Group, then class
-.03 -.05 .09 .07 .02 .14 -.08 .00 .10 .25 .23 -.55 -.11 -.07 .10 .22 .13 .34 .19 -.20 -.11 -.13 .07 .06 .01 .01 -.18 -.05 .09 .10 -.03 -.05 -.46 -> E P
.07 -.28 -.09 -.02 .07 .05 -.17 -.01 .04 .28 .38 -.06 -.02 -.08 .16 .15 .11 .12 .23 -.08 .17 -.28 -.15 .06 .04 -.02 -.24 .25 .04 .12 .12 -.30 -.62 -> Z A
.01 -.06 .17 -.10 .03 .14 -.14 -.05 -.04 .31 .11 -.13 -.13 -.10 .05 .21 .10 .26 .03 -.14 -.06 -.22 -.45 -.03 .07 -.01 .24 .11 .03 .07 .09 .44 -.50 -> E P
-.06 -.03 -.12 -.04 -.03 .11 -.12 -.26 .18 .09 .33 -.12 -.04 .01 .06 .00 .15 -.12 .08 .06 -.02 -.12 -.10 -.14 .13 .00 -.06 .19 .00 .12 .06 -.05 -.30 -> Z A
.12 -.18 .11 .10 .13 .34 -.28 -.02 -.01 .16 .25 -.19 .05 -.14 .29 .30 .11 .51 .14 .11 .03 -.21 -.14 -.05 .01 .02 -.15 .02 -.12 .25 .15 -.01 -.50 -> D K
.01 -.04 .04 -.12 .05 .29 -.13 -.20 .13 .00 .15 -.10 -.10 -.09 -.04 .27 .17 .66 .14 .05 -.09 -.15 -.01 .14 -.11 .00 .14 .04 .07 .10 .16 .19 -.62 -> E P
.25 -.33 .18 -.07 .14 .29 -.07 -.13 .65 .30 .21 -.25 -.11 -.04 .09 .26 .25 .39 .46 .13 .04 -.13 -.21 -.02 .07 .02 -.02 .24 .08 .23 .16 -.22 -.68 -> E J
.00 -.20 -.06 -.09 .05 .18 -.19 -.07 .00 .28 .19 -.23 -.01 .04 -.52 .13 .17 .05 .07 -.05 .01 .03 -.24 -.19 .06 .06 -.26 .30 .14 .06 .15 -.05 -.54 -> E P
-.10 -.18 .17 -.07 -.05 .23 -.15 -.12 .06 .44 .37 -.30 .12 .11 .01 .29 .29 .39 .12 .02 .00 -.21 -.09 .02 .08 .08 -.24 .20 .02 .21 .13 -.22 -.78 -> D B
.02 -.03 .01 -.06 -.02 .29 -.14 .00 .19 .17 .29 -.17 .06 -.06 .11 .24 .19 .31 .26 .23 .02 -.30 .06 .11 .09 .07 .02 -.03 -.01 .17 -.48 -.05 -.48 -> Z C
.17 -.16 .20 -.06 .02 .24 -.14 .04 .17 .36 .26 -.10 .25 -.10 .22 .26 .20 .20 .08 .10 .12 -.24 -.05 -.06 .07 .01 .01 .14 .03 .05 .27 -.02 -.57 -> E J
.07 -.19 .12 -.11 .18 .13 -.15 -.16 -.06 .12 .34 -.06 -.08 -.06 .14 .27 .14 .26 .12 -.01 .05 -.29 -.17 .02 .03 .03 .02 -.01 .04 .13 .12 .01 -.63 -> E J
-.18 -.13 .21 -.03 .07 .18 -.09 -.06 .21 .24 -.05 -.16 .00 .05 .15 .04 .24 -.25 .15 .02 .09 -.28 -.01 .13 .15 -.04 -.06 .23 .08 .18 .17 -.17 -.32 -> Z C
.01 -.19 .09 -.05 .04 .20 -.29 -.10 .06 .33 .31 -.17 .01 -.17 .04 .27 .22 .10 .19 .13 .02 -.25 -.06 .01 .23 .12 -.08 .23 .06 .15 .23 -.14 -.40 -> Z A
.08 -.16 .12 -.01 .10 .14 -.19 -.11 .13 .14 .26 -.21 .11 -.09 .10 .36 .20 .47 .08 .00 .04 -.41 -.14 -.03 .03 .14 -.16 .12 .07 .10 .28 -.26 -.45 -> D K
-.12 -.18 .13 -.08 .03 .28 -.06 -.12 .05 .31 .28 -.28 -.07 -.05 .17 -.15 .06 .21 .02 .07 .00 -.14 -.19 .14 .15 .04 .02 .32 .03 .14 .20 .08 -.59 -> E J
-.02 -.35 .08 -.01 .19 .12 -.28 -.05 -.02 -.41 .26 -.13 .08 .06 .11 .07 .00 -.18 .26 -.01 .17 -.22 -.16 -.09 .18 .06 -.34 .39 .14 .08 .21 -.28 -.33 -> Z A
.09 -.22 -.02 .06 .04 .15 .20 -.10 .08 .29 .22 -.21 .30 -.04 .09 .21 .04 .51 .06 -.07 -.17 -.14 -.18 .00 -.08 .11 -.14 .10 .10 .04 .08 -.14 -.39 -> D K
